Below are the code and all the weights of a small trained network. Each question names an input and a class and asks about switching units off, where a switched-off unit gives its printed mean instead of its output.

import numpy as np


def w(rows, s, z=0):
    codes = np.array(rows[::2]) - 128.0
    scale = np.full(codes.shape[1], s)
    scale[-1] = z or s
    return codes * scale


def f(y):
    return y / 2 * (1 + np.tanh(0.7978845608 * (y + 0.044715 * y**3)))


def log_softmax(a):
    a = a - a.max(-1, keepdims=True)
    return a - np.log(np.exp(a).sum(-1, keepdims=True))


def net(x, mask):
    res = np.array(x, float).reshape(1, 3) / 4 @ E
    y = f(res @ A[0][:, :-1].T + A[0][:, -1])
    res = res + np.where(mask, y, B[0][:, -1]) @ B[0][:, :-1]
    return log_softmax(res[-1] @ U[:, :-1].T + U[:, -1])


A, B = {}, {}
E = w([
[121,108,132,127,254,206,161,170,143,141],'x0',
[99,230,84,130,115,126,137,176,76,212],'x1',
[64,75,104,41,107,148,187,100,78,115],'x2',
],0.015)
A[0] = w([
[86,120,122,87,107,129,167,105,83,132,136],'N0',
[172,117,165,163,167,154,86,148,174,112,206],'N1',
[54,89,70,9,116,141,188,106,64,82,181],'N2',
[140,69,186,117,185,166,142,122,170,85,125],'N3',
[108,176,82,132,186,176,157,173,107,184,65],'N4',
[129,152,106,137,67,93,144,152,100,130,119],'N5',
[157,163,148,185,124,121,121,132,162,139,254],'N6',
[114,183,124,115,84,105,108,130,104,157,147],'N7',
[149,89,153,129,85,64,113,58,153,81,218],'N8',
[123,145,81,101,87,116,136,117,103,150,124],'N9',
[151,147,132,151,97,101,90,112,104,121,162],'N10',
],0.013,0.0077)
B[0] = w([
[170,121,147,50,102,147,80,91,151,182,179],'N0',
[108,127,73,163,198,143,89,186,192,87,212],'N1',
[196,50,212,24,106,171,157,125,105,222,255],'N2',
[121,86,42,140,124,252,150,203,65,119,219],'N3',
[160,108,204,132,183,1,224,47,248,110,188],'N4',
[214,168,100,105,80,150,57,181,70,204,169],'N5',
[59,198,90,248,122,87,132,146,119,62,208],'N6',
[83,184,70,181,68,146,109,191,42,157,177],'N7',
[121,70,238,176,166,31,188,29,223,106,234],'N8',
[150,130,148,86,134,117,62,139,105,186,161],'N9',
[87,166,129,181,92,100,182,143,85,93,175],'N10',
],0.0083,0.023)
U = w([
[85,152,155,162,147,24,157,107,184,78,222],'0',
[141,93,197,82,128,68,157,65,169,151,81],'1',
[76,185,43,163,107,101,100,167,32,121,80],'2',
[146,144,120,65,87,147,44,163,53,177,61],'3',
[102,124,60,145,158,184,59,177,152,93,253],'4',
[115,98,130,96,117,254,169,149,73,133,28],'5',
],0.011,0.0025)

Each question gives the input, the list of numbers given to net, and the class t.
The units are the neurons (one row each of A and B). Each row of codes is followed by its name. A weight is (code - 128) times the scale printed after its matrix; where a second scale follows, it is the last column's (A, B and U).
mask holds one flag per neuron, in row order. A switched-off neuron (its flag False) gives its mean, the last column of its row in B, instead of its output. The means were averaged over made-up inputs and are rounded, as every weight is.
A unit's drop is (log p(t) with every unit on - log p(t) with that unit switched off) / (log p(t) with every unit on - log p(t) with every unit switched off).
The circuit of an input: a set's keep is (log p(t) with only the set's units on - log p(t) with every unit switched off) / (log p(t) with every unit on - log p(t) with every unit switched off). Starting from all 11 units, units are removed one at a time, each time the one whose removal leaves the highest keep (on an exact tie, the one counted first), for as long as the keep stays at least 0.8.
units of the circuit, in order: the units of the circuit, biggest drop first
most important unit: the unit with the biggest drop
k most important neurons: the k neurons with the biggest drops, biggest first
drop of u: that unit's drop, to one decimal
input [5,-7,0], class 4: units of the circuit, in order => [N1]
input [6,6,0], class 0: units of the circuit, in order => [N2, N4]
input [-5,1,-8], class 2: 3 most important neurons => [N4, N7, N5]
input [0,6,-3], class 2: 3 most important neurons => [N8, N7, N5]
input [-1,8,7], class 3: 2 most important neurons => [N8, N7]
input [7,-8,1], class 5: 2 most important neurons => [N3, N6]
input [1,5,-2], class 0: 2 most important neurons => [N4, N3]
input [7,-1,0], class 4: 2 most important neurons => [N2, N8]
input [4,-8,1], class 5: 2 most important neurons => [N3, N6]
input [0,5,-7], class 2: 2 most important neurons => [N8, N7]
input [-5,1,-2], class 2: 2 most important neurons => [N4, N7]
input [5,0,-4], class 4: 4 most important neurons => [N8, N1, N3, N10]
input [1,-2,-7], class 4: 3 most important neurons => [N4, N8, N1]
input [7,7,-1], class 0: units of the circuit, in order => [N4]
input [1,-4,-6], class 4: 3 most important neurons => [N4, N1, N3]
input [7,2,0], class 0: 2 most important neurons => [N4, N2]
input [4,4,3], class 1: drop of N3 => 0.0
input [-1,2,-4], class 2: drop of N8 => 0.5
input [8,8,-3], class 0: drop of N4 => 0.5
input [-8,6,-1], class 2: most important unit => N2
